Here is a tiny trained network, its code and every weight. The questions are about switching its units off for an input and a class, where a switched-off unit gives its printed mean instead of its output.

import numpy as np


def w(rows, s, z=0):
    codes = np.array(rows[::2]) - 128.0
    scale = np.full(codes.shape[1], s)
    scale[-1] = z or s
    return codes * scale


def norm(h):
    return h / np.sqrt((h * h).mean(-1, keepdims=True) + 1e-5)


def f(y):
    return y / 2 * (1 + np.tanh(0.7978845608 * (y + 0.044715 * y**3)))


def log_softmax(a):
    a = a - a.max(-1, keepdims=True)
    return a - np.log(np.exp(a).sum(-1, keepdims=True))


def net(x, mask):
    res = np.array(x, float).reshape(1, 4) / 4 @ E
    u = 0
    for l in range(3):
        y = f(norm(res) @ A[l][:, :-1].T + A[l][:, -1])
        res = res + np.where(mask[u : u + 4], y, B[l][:, -1]) @ B[l][:, :-1]
        u += 4
    return log_softmax(norm(res)[-1] @ U[:, :-1].T + U[:, -1])


A, B = {}, {}
E = w([
[114,172,75,219,167,128,13,165],'x0',
[134,126,129,129,126,127,128,130],'x1',
[163,189,2,34,150,138,85,85],'x2',
[112,156,165,109,238,67,150,180],'x3',
],0.0056)
A[0] = w([
[69,124,129,121,114,72,147,78,33],'0.n0',
[222,152,68,65,43,178,127,105,5],'0.n1',
[51,69,254,136,68,120,209,131,152],'0.n2',
[118,86,108,98,91,186,142,22,91],'0.n3',
],0.0048,0.0029)
B[0] = w([
[117,155,30,108,123,205,181,47,113],'0.n0',
[177,214,106,173,82,128,237,80,161],'0.n1',
[252,94,32,189,211,124,84,222,255],'0.n2',
[165,94,100,196,112,101,198,23,161],'0.n3',
],0.0039,0.0056)
A[1] = w([
[117,188,37,131,156,134,84,127,66],'1.n0',
[89,166,157,1,151,99,167,135,2],'1.n1',
[173,153,81,190,67,151,103,172,93],'1.n2',
[118,134,131,14,168,160,137,72,77],'1.n3',
],0.0063,0.0051)
B[1] = w([
[161,4,119,106,195,136,120,177,205],'1.n0',
[88,50,163,16,52,181,140,208,147],'1.n1',
[79,114,162,65,149,227,90,116,252],'1.n2',
[43,131,227,92,1,35,160,119,170],'1.n3',
],0.0067,0.0023)
A[2] = w([
[117,74,217,203,69,90,158,106,1],'2.n0',
[184,2,137,156,93,232,84,115,42],'2.n1',
[184,69,204,168,115,158,223,163,83],'2.n2',
[49,122,200,232,143,173,61,136,106],'2.n3',
],0.006,0.0029)
B[2] = w([
[113,191,96,52,148,202,103,137,149],'2.n0',
[2,205,95,70,93,176,62,120,251],'2.n1',
[134,120,24,76,194,140,31,92,239],'2.n2',
[128,155,206,140,39,81,236,81,252],'2.n3',
],0.0084,0.0042)
U = w([
[98,143,45,91,133,224,56,105,157],'0',
[174,80,122,114,254,99,99,190,247],'1',
[54,169,212,164,28,167,122,104,62],'2',
[125,155,225,219,147,69,174,171,82],'3',
[201,116,109,131,45,146,206,38,153],'4',
[110,93,189,30,94,78,186,162,38],'5',
],0.015,0.0013)

Each question gives the input, the list of numbers given to net, and the class t.
The units are the neurons (one row each of A and B). Each row of codes is followed by its name. A weight is (code - 128) times the scale printed after its matrix; where a second scale follows, it is the last column's (A, B and U).
mask holds one flag per neuron, layer by layer. A switched-off neuron (its flag False) gives its mean, the last column of its row in B, instead of its output. The means were averaged over made-up inputs and are rounded, as every weight is.
A unit's drop is (log p(t) with every unit on - log p(t) with that unit switched off) / (log p(t) with every unit on - log p(t) with every unit switched off).
The circuit of an input: a set's keep is (log p(t) with only the set's units on - log p(t) with every unit switched off) / (log p(t) with every unit on - log p(t) with every unit switched off). Starting from all 12 units, units are removed one at a time, each time the one whose removal leaves the highest keep (on an exact tie, the one counted first), for as long as the keep stays at least 0.8.
units of the circuit, in order: the units of the circuit, biggest drop first
top k neurons: the k neurons with the biggest drops, biggest first
top k neurons in layer l: the k neurons of layer l with the biggest drops, biggest first
input [-8,0,-3,0], class 0: units of the circuit, in order	(2.n2)
input [1,4,-2,-4], class 2: top 3 neurons	(2.n3; 1.n2; 1.n0)
input [-2,-1,6,2], class 5: units of the circuit, in order	(0.n2; 1.n3)
input [7,-7,0,-6], class 2: top 3 neurons	(2.n3; 0.n2; 2.n2)
input [-8,4,0,3], class 1: top 3 neurons in layer 2	(2.n2; 2.n3; 2.n1)
input [0,-2,7,-8], class 4: units of the circuit, in order	(0.n1; 2.n2)
input [-2,-4,-2,0], class 0: top 2 neurons	(2.n1; 1.n2)
input [-6,2,0,-7], class 0: top 3 neurons in layer 2	(2.n3; 2.n1; 2.n2)
input [-2,-2,4,1], class 5: units of the circuit, in order	(0.n2; 1.n3)
input [2,-2,0,-8], class 2: top 2 neurons	(2.n2; 0.n2)
input [0,4,6,-6], class 4: top 3 neurons in layer 0	(0.n1; 0.n2; 0.n3)
input [0,2,8,-8], class 4: top 3 neurons in layer 2	(2.n2; 2.n1; 2.n0)
input [-6,2,8,-1], class 4: top 2 neurons	(0.n1; 0.n3)
input [8,0,-1,-3], class 2: units of the circuit, in order	(2.n3)
input [0,5,8,-2], class 4: top 2 neurons in layer 0	(0.n2; 0.n1)
input [-2,-8,8,-1], class 4: top 2 neurons	(0.n1; 2.n1)
input [6,-1,1,2], class 1: top 3 neurons	(1.n0; 1.n3; 2.n1)
input [2,-7,6,6], class 1: top 3 neurons	(2.n3; 2.n1; 1.n0)
input [1,6,2,3], class 1: top 2 neurons	(2.n3; 2.n1)
input [1,2,-1,-6], class 2: units of the circuit, in order	(2.n2)
input [2,-4,-2,-6], class 2: top 2 neurons	(2.n3; 2.n2)
input [-1,-4,-4,7], class 1: top 2 neurons in layer 2	(2.n3; 2.n2)
input [-1,7,8,1], class 5: top 4 neurons	(0.n2; 1.n3; 2.n2; 1.n0)
input [-1,6,7,-2], class 4: top 2 neurons in layer 2	(2.n1; 2.n2)
input [0,-7,5,7], class 5: top 4 neurons	(0.n2; 1.n3; 1.n1; 2.n2)
input [0,4,7,-3], class 4: top 2 neurons in layer 0	(0.n2; 0.n1)
input [8,-8,3,5], class 1: top neuron in layer 1	(1.n0)
